Here is a tiny trained network, its code and every weight. The questions are about switching its units off for an input and a class, where a switched-off unit gives its printed mean instead of its output.

import numpy as np


def w(rows, s, z=0):
    codes = np.array(rows[::2]) - 128.0
    scale = np.full(codes.shape[1], s)
    scale[-1] = z or s
    return codes * scale


def f(y):
    return y / 2 * (1 + np.tanh(0.7978845608 * (y + 0.044715 * y**3)))


def log_softmax(a):
    a = a - a.max(-1, keepdims=True)
    return a - np.log(np.exp(a).sum(-1, keepdims=True))


def net(x, mask):
    res = np.array(x, float).reshape(1, 4) / 4 @ E
    y = f(res @ A[0][:, :-1].T + A[0][:, -1])
    res = res + np.where(mask, y, B[0][:, -1]) @ B[0][:, :-1]
    return log_softmax(res[-1] @ U[:, :-1].T + U[:, -1])


A, B = {}, {}
E = w([
[89,255,45,101],'x0',
[105,162,221,32],'x1',
[124,111,112,116],'x2',
[132,141,141,138],'x3',
],0.014)
A[0] = w([
[126,163,34,144,183],'n1',
[144,122,182,3,185],'n2',
[183,60,125,184,255],'n3',
[112,56,207,110,142],'n4',
[97,187,66,156,144],'n5',
[138,126,84,215,241],'n6',
[114,180,131,71,97],'n7',
],0.017,0.0083)
B[0] = w([
[56,119,93,95,244],'n1',
[186,252,247,152,252],'n2',
[174,2,156,219,248],'n3',
[37,158,217,218,229],'n4',
[27,191,91,87,234],'n5',
[38,26,82,209,241],'n6',
[244,210,65,8,199],'n7',
],0.0096,0.018)
U = w([
[147,60,122,139,253],'0',
[187,206,103,5,148],'1',
[180,140,84,103,38],'2',
[2,149,108,92,123],'3',
[127,168,202,117,161],'4',
[177,140,83,99,33],'5',
],0.016,0.0047)

Each question gives the input, the list of numbers given to net, and the class t.
The units are the neurons (one row each of A and B). Each row of codes is followed by its name. A weight is (code - 128) times the scale printed after its matrix; where a second scale follows, it is the last column's (A, B and U).
mask holds one flag per neuron, in row order. A switched-off neuron (its flag False) gives its mean, the last column of its row in B, instead of its output. The means were averaged over made-up inputs and are rounded, as every weight is.
A unit's drop is (log p(t) with every unit on - log p(t) with that unit switched off) / (log p(t) with every unit on - log p(t) with every unit switched off).
The circuit of an input: a set's keep is (log p(t) with only the set's units on - log p(t) with every unit switched off) / (log p(t) with every unit on - log p(t) with every unit switched off). Starting from all 7 units, units are removed one at a time, each time the one whose removal leaves the highest keep (on an exact tie, the one counted first), for as long as the keep stays at least 0.8.
circuit, biggest first: the units of the circuit, biggest drop first
k most important neurons: the k neurons with the biggest drops, biggest first
drop of u: that unit's drop, to one decimal
input [6,1,-3,-3], class 1: circuit, biggest first => [n7]
input [0,0,-3,-4], class 0: 2 most important neurons => [n5; n2]
input [0,0,6,-5], class 0: 3 most important neurons => [n5; n2; n7]
input [-8,1,1,-8], class 4: 2 most important neurons => [n4; n6]
input [1,8,-4,-1], class 1: 3 most important neurons => [n7; n3; n6]
input [0,8,4,-1], class 4: drop of n4 => 1.7
input [0,-5,1,-3], class 0: drop of n3 => 0.8
input [0,-6,-7,2], class 0: drop of n3 => 1.7
input [5,4,-6,2], class 1: drop of n6 => 0.0
input [0,-6,-6,7], class 0: 2 most important neurons => [n3; n4]
